Below are the code and all the weights of a small trained network. Each question names an input and a class and asks about switching units off, where a switched-off unit gives its printed mean instead of its output.

import numpy as np


def w(rows, s, z=0):
    codes = np.array(rows[::2]) - 128.0
    scale = np.full(codes.shape[1], s)
    scale[-1] = z or s
    return codes * scale


def f(y):
    return y / 2 * (1 + np.tanh(0.7978845608 * (y + 0.044715 * y**3)))


def log_softmax(a):
    a = a - a.max(-1, keepdims=True)
    return a - np.log(np.exp(a).sum(-1, keepdims=True))


def net(x, mask):
    res = np.array(x, float).reshape(1, 5) / 4 @ E
    y = f(res @ A[0][:, :-1].T + A[0][:, -1])
    res = res + np.where(mask, y, B[0][:, -1]) @ B[0][:, :-1]
    return log_softmax(res[-1] @ U[:, :-1].T + U[:, -1])


A, B = {}, {}
E = w([
[125,160,60,146,67,39],'x0',
[147,107,111,140,52,206],'x1',
[106,130,94,1,105,147],'x2',
[1,124,113,167,131,152],'x3',
[114,249,224,118,104,146],'x4',
],0.0098)
A[0] = w([
[94,132,120,32,119,142,41],'N1',
[118,140,136,119,154,76,90],'N2',
[190,134,113,103,147,129,62],'N3',
[131,45,78,122,151,117,98],'N4',
[173,116,139,116,144,145,61],'N5',
[120,207,161,117,136,163,76],'N6',
[117,133,107,125,60,82,152],'N7',
[131,174,95,143,89,100,76],'N8',
[122,220,202,105,94,135,90],'N9',
[122,124,112,48,103,149,147],'N10',
[157,113,156,216,117,143,124],'N11',
[5,132,112,146,115,160,76],'N12',
[138,142,150,180,143,122,77],'N13',
[136,79,99,115,153,122,82],'N14',
[147,54,98,125,158,148,47],'N15',
[160,99,120,143,13,234,48],'N16',
[104,134,147,79,241,79,74],'N17',
[116,138,107,117,97,98,157],'N18',
[142,154,91,125,60,74,5],'N19',
[144,87,191,89,213,236,91],'N20',
[209,142,150,106,122,123,50],'N21',
[218,134,133,106,103,110,75],'N22',
],0.015,0.0029)
B[0] = w([
[187,122,144,188,188,170,203],'N1',
[152,174,128,123,125,94,154],'N2',
[93,117,133,97,170,134,171],'N3',
[147,122,134,87,62,198,204],'N4',
[100,106,136,145,136,121,159],'N5',
[163,100,118,96,75,158,194],'N6',
[100,154,142,182,101,130,187],'N7',
[102,150,116,169,97,118,171],'N8',
[156,93,108,72,52,186,231],'N9',
[194,117,129,183,187,154,207],'N10',
[196,131,135,171,195,170,187],'N11',
[50,74,159,79,206,124,209],'N12',
[169,117,116,141,159,150,161],'N13',
[147,116,141,109,85,158,170],'N14',
[150,103,118,84,77,157,187],'N15',
[181,197,110,49,131,2,230],'N16',
[178,186,103,73,133,19,196],'N17',
[118,134,129,170,123,127,163],'N18',
[75,133,123,195,98,119,187],'N19',
[38,164,119,245,79,109,251],'N20',
[70,82,151,103,169,133,192],'N21',
[54,99,145,102,192,136,201],'N22',
],0.024,0.014)
U = w([
[130,82,127,61,2,193,55],'0',
[20,171,137,234,42,103,145],'1',
[5,42,202,48,202,113,71],'2',
[167,203,117,65,117,5,254],'3',
[235,120,157,206,208,185,137],'4',
],0.0084,0.0023)

Each question gives the input, the list of numbers given to net, and the class t.
The units are the neurons (one row each of A and B). Each row of codes is followed by its name. A weight is (code - 128) times the scale printed after its matrix; where a second scale follows, it is the last column's (A, B and U).
mask holds one flag per neuron, in row order. A switched-off neuron (its flag False) gives its mean, the last column of its row in B, instead of its output. The means were averaged over made-up inputs and are rounded, as every weight is.
A unit's drop is (log p(t) with every unit on - log p(t) with that unit switched off) / (log p(t) with every unit on - log p(t) with every unit switched off).
The circuit of an input: a set's keep is (log p(t) with only the set's units on - log p(t) with every unit switched off) / (log p(t) with every unit on - log p(t) with every unit switched off). Starting from the 12 units with the biggest drops (on a tie, the unit counted first), units are removed one at a time, each time the one whose removal leaves the highest keep (on an exact tie, the one counted first), for as long as the keep stays at least 0.8.
units of the circuit, in order: the units of the circuit, biggest drop first
unit that matters most: the unit with the biggest drop
top k neurons: the k neurons with the biggest drops, biggest first
drop when u is switched off: that unit's drop, to one decimal
input [0,-3,1,5,-8], class 0: unit that matters most => N4
input [8,-1,-2,-8,-8], class 0: top 4 neurons => (N4, N20, N15, N12)
input [1,-6,5,-7,1], class 2: top 2 neurons => (N22, N16)
input [1,4,4,3,2], class 3: top 3 neurons => (N16, N11, N22)
input [5,1,-5,-3,-7], class 0: top 2 neurons => (N20, N4)
input [0,-8,-7,5,-8], class 0: top 3 neurons => (N4, N16, N15)
input [5,0,7,-4,3], class 4: top 3 neurons => (N20, N10, N1)
input [5,-5,-6,1,0], class 4: top 4 neurons => (N20, N16, N11, N13)
input [7,2,8,6,-7], class 4: top 3 neurons => (N1, N10, N20)
input [4,-7,8,4,-7], class 4: top 3 neurons => (N1, N16, N10)
input [-1,-4,-3,4,-5], class 0: top 2 neurons => (N16, N4)
input [2,-7,-7,-3,3], class 3: top 4 neurons => (N17, N1, N10, N2)
input [6,6,1,-5,-4], class 1: top 4 neurons => (N19, N17, N7, N12)
input [0,-3,2,8,6], class 2: units of the circuit, in order => (N12)
input [-1,8,-6,7,-6], class 3: top 2 neurons => (N16, N22)
input [5,0,1,-6,3], class 2: top 3 neurons => (N20, N22, N21)
input [4,6,8,-7,-2], class 4: drop when N7 is switched off => 0.1
input [-7,0,-4,-5,-7], class 0: drop when N19 is switched off => 0.4
input [-8,-3,-5,-3,1], class 1: drop when N20 is switched off => 3.0
input [4,-4,8,6,7], class 4: drop when N10 is switched off => 0.8
input [0,8,-2,8,5], class 2: unit that matters most => N12
